Below is a small trained network, with its code and all its weights. Each question gives an input and a target symbol and asks what happens when units are switched off, that is, made to give their printed mean instead of their output.

import numpy as np


def w(rows, s, z=0):
    codes = np.array(rows[::2]) - 128.0
    scale = np.full(codes.shape[1], s)
    scale[-1] = z or s
    return codes * scale


def norm(h):
    return h / np.sqrt((h * h).mean(-1, keepdims=True) + 1e-5)


def f(y):
    return y / 2 * (1 + np.tanh(0.7978845608 * (y + 0.044715 * y**3)))


def softmax(a):
    e = np.exp(a - a.max(-1, keepdims=True))
    return e / e.sum(-1, keepdims=True)


def log_softmax(a):
    a = a - a.max(-1, keepdims=True)
    return a - np.log(np.exp(a).sum(-1, keepdims=True))


def net(x, mask):
    ids = ['αβγδεζηθμξστφψω'.index(c) for c in x.split()]
    T = len(ids)
    res = E[ids] + P[:T]
    u = 0
    for l in range(2):
        r = norm(res)
        for j in range(3):
            rows = slice(2 * j, 2 * j + 2)
            q, k, v = (r @ M[l][rows].T for M in (Q, K, V))
            z = softmax(np.where(np.tri(T) > 0, q @ k.T / 2**0.5, -1e9)) @ v
            o = O[l][rows]
            res = res + np.where(mask[u + j], z, o[:, -1]) @ o[:, :-1]
        u += 3
        y = f(norm(res) @ A[l][:, :-1].T + A[l][:, -1])
        res = res + np.where(mask[u : u + 8], y, B[l][:, -1]) @ B[l][:, :-1]
        u += 8
    return log_softmax(norm(res)[-1] @ U[:, :-1].T + U[:, -1])


Q, K, V, O, A, B = {}, {}, {}, {}, {}, {}
E = w([
[175,104,111,164,125,109,140],'α',
[152,131,113,154,129,123,145],'β',
[154,92,113,153,123,116,142],'γ',
[182,86,123,150,132,113,133],'δ',
[144,114,112,151,130,122,141],'ε',
[121,164,97,120,122,107,171],'ζ',
[174,120,102,145,163,131,138],'η',
[156,150,132,134,159,121,165],'θ',
[169,59,125,113,141,116,125],'μ',
[150,122,158,122,125,126,165],'ξ',
[133,119,52,143,179,125,105],'σ',
[112,74,155,76,110,117,164],'τ',
[185,105,161,116,201,157,127],'φ',
[21,106,84,77,121,153,138],'ψ',
[67,131,171,176,145,249,141],'ω',
],0.018)
P = w([
[156,136,69,113,115,169,179],'0',
[191,57,72,198,127,97,185],'1',
[169,80,169,158,21,114,41],'2',
[107,128,170,189,169,112,119],'3',
[169,92,98,125,168,105,184],'4',
[180,157,117,180,5,131,150],'5',
[95,150,220,146,162,75,54],'6',
[130,103,108,96,183,165,134],'7',
],0.019)
Q[0] = w([
[142,181,89,106,74,172,67],'0.h0',
[29,121,227,219,187,50,84],'0.h0',
[70,101,178,153,209,66,91],'0.h1',
[72,140,166,194,156,3,127],'0.h1',
[112,106,90,18,112,45,153],'0.h2',
[95,154,158,115,38,169,8],'0.h2',
],0.015)
K[0] = w([
[184,123,110,128,135,38,232],'0.h0',
[192,88,33,116,87,229,238],'0.h0',
[155,126,86,110,98,180,147],'0.h1',
[138,118,140,37,194,134,110],'0.h1',
[130,26,92,18,138,146,66],'0.h2',
[210,113,9,242,69,197,228],'0.h2',
],0.014)
V[0] = w([
[105,116,96,130,130,247,103],'0.h0',
[138,101,146,156,78,147,208],'0.h0',
[84,74,160,252,94,89,158],'0.h1',
[89,85,36,164,118,115,54],'0.h1',
[178,203,105,222,122,128,99],'0.h2',
[49,131,116,156,78,129,132],'0.h2',
],0.016)
O[0] = w([
[113,155,85,106,182,159,48,169],'0.h0',
[150,175,142,68,107,140,61,254],'0.h0',
[148,2,170,142,93,183,160,225],'0.h1',
[110,55,68,151,107,134,71,117],'0.h1',
[149,95,120,221,136,168,137,192],'0.h2',
[67,187,84,98,97,124,156,103],'0.h2',
],0.0096,0.0088)
A[0] = w([
[82,130,111,132,161,210,135,128],'0.n0',
[117,120,139,148,24,56,67,17],'0.n1',
[160,81,137,128,223,61,154,14],'0.n2',
[99,110,185,47,65,81,122,2],'0.n3',
[138,147,98,138,166,61,49,51],'0.n4',
[101,54,48,68,249,146,213,8],'0.n5',
[129,86,87,158,106,96,210,143],'0.n6',
[84,143,101,99,239,130,153,113],'0.n7',
],0.016,0.0023)
B[0] = w([
[75,98,172,104,170,162,197,182],'0.n0',
[183,1,191,183,151,211,75,173],'0.n1',
[232,134,194,87,88,150,130,183],'0.n2',
[143,118,84,223,141,60,138,174],'0.n3',
[34,77,151,115,153,120,211,241],'0.n4',
[23,15,61,171,174,148,249,246],'0.n5',
[170,140,208,248,56,43,181,255],'0.n6',
[139,134,158,194,67,56,54,201],'0.n7',
],0.014,0.007)
Q[1] = w([
[130,169,111,188,40,184,131],'1.h0',
[70,153,208,185,138,111,27],'1.h0',
[113,161,132,149,126,134,100],'1.h1',
[147,111,91,113,26,154,148],'1.h1',
[131,46,119,82,204,81,208],'1.h2',
[48,163,243,159,166,111,2],'1.h2',
],0.024)
K[1] = w([
[72,169,209,184,146,81,59],'1.h0',
[170,217,53,75,194,141,23],'1.h0',
[159,123,85,81,170,68,122],'1.h1',
[116,63,164,163,64,102,95],'1.h1',
[72,90,130,90,81,164,216],'1.h2',
[177,217,4,37,198,128,93],'1.h2',
],0.022)
V[1] = w([
[61,196,113,213,26,241,139],'1.h0',
[199,163,38,249,255,165,156],'1.h0',
[55,51,162,83,215,96,199],'1.h1',
[94,201,235,198,223,148,122],'1.h1',
[199,180,151,47,138,136,210],'1.h2',
[138,111,100,52,11,224,178],'1.h2',
],0.027)
O[1] = w([
[87,168,91,134,16,163,17,77],'1.h0',
[221,111,24,125,71,158,194,245],'1.h0',
[134,65,102,148,102,123,226,101],'1.h1',
[141,122,104,153,170,254,156,153],'1.h1',
[165,135,188,91,57,182,167,164],'1.h2',
[142,76,134,67,135,203,65,117],'1.h2',
],0.018,0.011)
A[1] = w([
[155,127,183,90,35,172,73,70],'1.n0',
[123,132,236,107,145,146,147,42],'1.n1',
[130,193,60,130,47,150,32,12],'1.n2',
[93,143,12,81,219,179,187,71],'1.n3',
[182,196,63,149,54,159,173,2],'1.n4',
[74,250,115,108,127,219,92,138],'1.n5',
[63,186,123,128,77,104,10,169],'1.n6',
[123,106,109,160,92,164,6,93],'1.n7',
],0.024,0.0058)
B[1] = w([
[47,140,151,142,94,135,184,248],'1.n0',
[132,116,82,69,95,115,86,221],'1.n1',
[135,121,111,111,89,2,149,207],'1.n2',
[58,71,189,121,115,178,64,242],'1.n3',
[108,199,122,102,172,159,88,234],'1.n4',
[199,53,124,164,148,67,95,216],'1.n5',
[152,198,140,183,73,188,165,212],'1.n6',
[133,98,105,101,237,145,82,228],'1.n7',
],0.038,0.011)
U = w([
[109,153,30,61,79,70,97,134],'α',
[185,141,53,126,52,203,86,154],'β',
[88,118,183,60,13,117,153,89],'γ',
[225,85,135,76,149,170,193,102],'δ',
[81,59,159,104,169,219,75,122],'ε',
[147,148,118,198,55,44,51,133],'ζ',
[162,130,7,182,157,146,189,109],'η',
[149,187,197,165,198,149,37,202],'θ',
[133,127,151,135,179,10,240,44],'μ',
[202,78,175,70,82,89,45,162],'ξ',
[15,63,54,157,142,47,128,77],'σ',
[104,160,216,98,191,51,99,255],'τ',
[141,221,210,140,155,179,199,184],'φ',
[39,204,170,198,115,94,138,128],'ψ',
[163,75,70,188,173,96,27,88],'ω',
],0.012,0.0047)

Each question gives the input, a string of symbols that net reads in full, and the target symbol t.
The units are the heads (2 rows each of Q, K, V and O) and the neurons (one row each of A and B). Each row of codes is followed by its name. A weight is (code - 128) times the scale printed after its matrix; where a second scale follows, it is the last column's (O, A, B and U).
mask holds one flag per unit, layer by layer, with each layer's heads first. A switched-off unit (its flag False) gives its mean, the last column of its rows in O or B, instead of its output. The means were averaged over made-up inputs and are rounded, as every weight is.
A unit's drop is (log p(t) with every unit on - log p(t) with that unit switched off) / (log p(t) with every unit on - log p(t) with every unit switched off).
top k neurons: the k neurons with the biggest drops, biggest first
top k neurons in layer l: the k neurons of layer l with the biggest drops, biggest first
which heads matter: for each layer, one digit per head in row order, 1 if its drop is at least 0.15 and else 0, layers parted by /
input ε τ ζ, target σ: which heads matter	111 / 110
input ψ δ ξ φ, target ψ: which heads matter	011 / 111
input μ τ τ, target τ: top 4 neurons in layer 0	(0.n4; 0.n5; 0.n3; 0.n7)
input φ ψ θ, target μ: top 2 neurons	(0.n5; 0.n7)
input ω ω ζ ψ, target ω: top 4 neurons	(0.n7; 1.n5; 1.n7; 0.n0)
input ε δ β ω δ ξ, target ζ: which heads matter	000 / 100
input ξ θ φ α ξ, target δ: which heads matter	101 / 100
input τ θ ψ θ γ β, target φ: top 2 neurons in layer 0	(0.n6; 0.n5)
input ψ μ ξ ε δ, target γ: which heads matter	100 / 111
input η β θ ψ, target η: top 2 neurons	(0.n6; 0.n4)
input φ α σ ζ ε ε, target ψ: top 3 neurons	(1.n0; 0.n7; 0.n5)
input θ ξ β, target φ: which heads matter	011 / 101
input ω ξ γ η τ β ε, target ω: top 3 neurons in layer 1	(1.n5; 1.n7; 1.n2)
input ζ δ β α, target ζ: top 2 neurons	(1.n5; 1.n6)
input η β θ, target η: which heads matter	011 / 101
input τ ξ α ξ ε θ τ ξ, target μ: top 2 neurons	(0.n3; 0.n5)
input γ α ε ψ γ ξ ξ, target γ: top neuron in layer 1	(1.n0)
input δ ω α θ, target δ: which heads matter	011 / 100
input β η ε φ, target β: top neuron	(0.n4)
input σ ε ζ ξ θ α, target γ: top 3 neurons	(0.n4; 1.n0; 0.n6)
input ε γ γ φ μ, target δ: which heads matter	101 / 101
input σ α ζ ζ θ β θ σ, target η: top 2 neurons	(0.n5; 0.n6)
input ξ ε ζ θ β γ, target φ: which heads matter	011 / 100
input ξ γ ξ ψ ξ, target σ: which heads matter	101 / 000
input ω ζ ψ, target ζ: top 2 neurons	(1.n2; 1.n6)
input τ δ θ, target ξ: top 4 neurons in layer 1	(1.n1; 1.n0; 1.n4; 1.n7)
